Below is a small trained network, with its code and all its weights. Each question gives an input and a class and asks what happens when units are switched off, that is, made to give their printed mean instead of their output.

import numpy as np


def w(rows, s, z=0):
    codes = np.array(rows[::2]) - 128.0
    scale = np.full(codes.shape[1], s)
    scale[-1] = z or s
    return codes * scale


def norm(h):
    return h / np.sqrt((h * h).mean(-1, keepdims=True) + 1e-5)


def f(y):
    return np.maximum(y, 0)


def log_softmax(a):
    a = a - a.max(-1, keepdims=True)
    return a - np.log(np.exp(a).sum(-1, keepdims=True))


def net(x, mask):
    res = np.array(x, float).reshape(1, 2) / 4 @ E
    u = 0
    for l in range(2):
        y = f(norm(res) @ A[l][:, :-1].T + A[l][:, -1])
        res = res + np.where(mask[u : u + 4], y, B[l][:, -1]) @ B[l][:, :-1]
        u += 4
    return log_softmax(norm(res)[-1] @ U[:, :-1].T + U[:, -1])


A, B = {}, {}
E = w([
[151,224,244,97,79,152,114,30],'x0',
[161,88,203,44,253,198,49,157],'x1',
],0.002)
A[0] = w([
[119,133,141,193,8,107,241,94,182],'0.n1',
[188,183,176,103,90,204,150,35,156],'0.n2',
[198,114,152,54,224,136,81,122,74],'0.n3',
[162,35,65,110,165,65,191,188,252],'0.n4',
],0.0018,0.0023)
B[0] = w([
[122,109,208,94,179,225,77,181,244],'0.n1',
[115,196,80,123,192,14,74,151,208],'0.n2',
[80,113,123,204,14,208,137,193,176],'0.n3',
[119,250,194,113,132,116,44,56,255],'0.n4',
],0.0022,0.003)
A[1] = w([
[128,59,44,123,196,66,150,173,101],'1.n1',
[110,178,156,122,140,125,74,160,253],'1.n2',
[116,133,84,159,95,72,161,135,78],'1.n3',
[124,141,112,155,43,101,254,96,46],'1.n4',
],0.0047,0.00049)
B[1] = w([
[153,251,232,110,62,89,165,23,197],'1.n1',
[103,96,67,173,109,116,174,153,253],'1.n2',
[126,102,149,110,163,195,84,153,185],'1.n3',
[158,54,154,62,252,186,80,183,205],'1.n4',
],0.0042)
U = w([
[138,65,185,88,203,230,80,188,194],'0',
[131,254,190,121,120,71,121,64,206],'1',
[54,103,36,231,89,117,146,185,192],'2',
[174,48,98,120,103,99,164,101,20],'3',
[175,73,101,116,102,107,171,112,29],'4',
[177,31,75,76,75,94,161,71,4],'5',
[205,53,69,114,94,108,145,74,17],'6',
[177,38,80,83,61,104,154,71,8],'7',
],0.009,0.0034)

Each question gives the input, the list of numbers given to net, and the class t.
The units are the neurons (one row each of A and B). Each row of codes is followed by its name. A weight is (code - 128) times the scale printed after its matrix; where a second scale follows, it is the last column's (A, B and U).
mask holds one flag per neuron, layer by layer. A switched-off neuron (its flag False) gives its mean, the last column of its row in B, instead of its output. The means were averaged over made-up inputs and are rounded, as every weight is.
A unit's drop is (log p(t) with every unit on - log p(t) with that unit switched off) / (log p(t) with every unit on - log p(t) with every unit switched off).
The circuit of an input: a set's keep is (log p(t) with only the set's units on - log p(t) with every unit switched off) / (log p(t) with every unit on - log p(t) with every unit switched off). Starting from all 8 units, units are removed one at a time, each time the one whose removal leaves the highest keep (on an exact tie, the one counted first), for as long as the keep stays at least 0.8.
units of the circuit, in order: the units of the circuit, biggest drop first
k most important neurons: the k neurons with the biggest drops, biggest first
k most important neurons of layer l: the k neurons of layer l with the biggest drops, biggest first
drop of u: that unit's drop, to one decimal
input [3,-1], class 2: units of the circuit, in order : (1.n2; 1.n1; 0.n4; 0.n2)
input [0,-3], class 2: 2 most important neurons : (0.n1; 1.n1)
input [-4,0], class 1: 2 most important neurons : (1.n1; 0.n1)
input [1,-8], class 0: units of the circuit, in order : (1.n4)
input [1,3], class 2: 2 most important neurons of layer 1 : (1.n4; 1.n2)
input [5,-6], class 0: 2 most important neurons : (1.n4; 0.n4)
input [3,-2], class 2: 2 most important neurons : (1.n1; 1.n2)
input [-2,3], class 2: 3 most important neurons of layer 1 : (1.n4; 1.n2; 1.n3)
input [-8,-7], class 1: 4 most important neurons : (1.n1; 1.n2; 0.n3; 0.n1)
input [-3,0], class 2: 2 most important neurons : (0.n4; 0.n2)
input [-7,-1], class 1: drop of 1.n1 : 0.7
input [-5,1], class 1: drop of 1.n1 : 0.5
input [2,-5], class 0: drop of 0.n2 : 0.0
input [0,2], class 2: drop of 1.n4 : 0.2
input [2,-3], class 2: most important neuron : (0.n1)
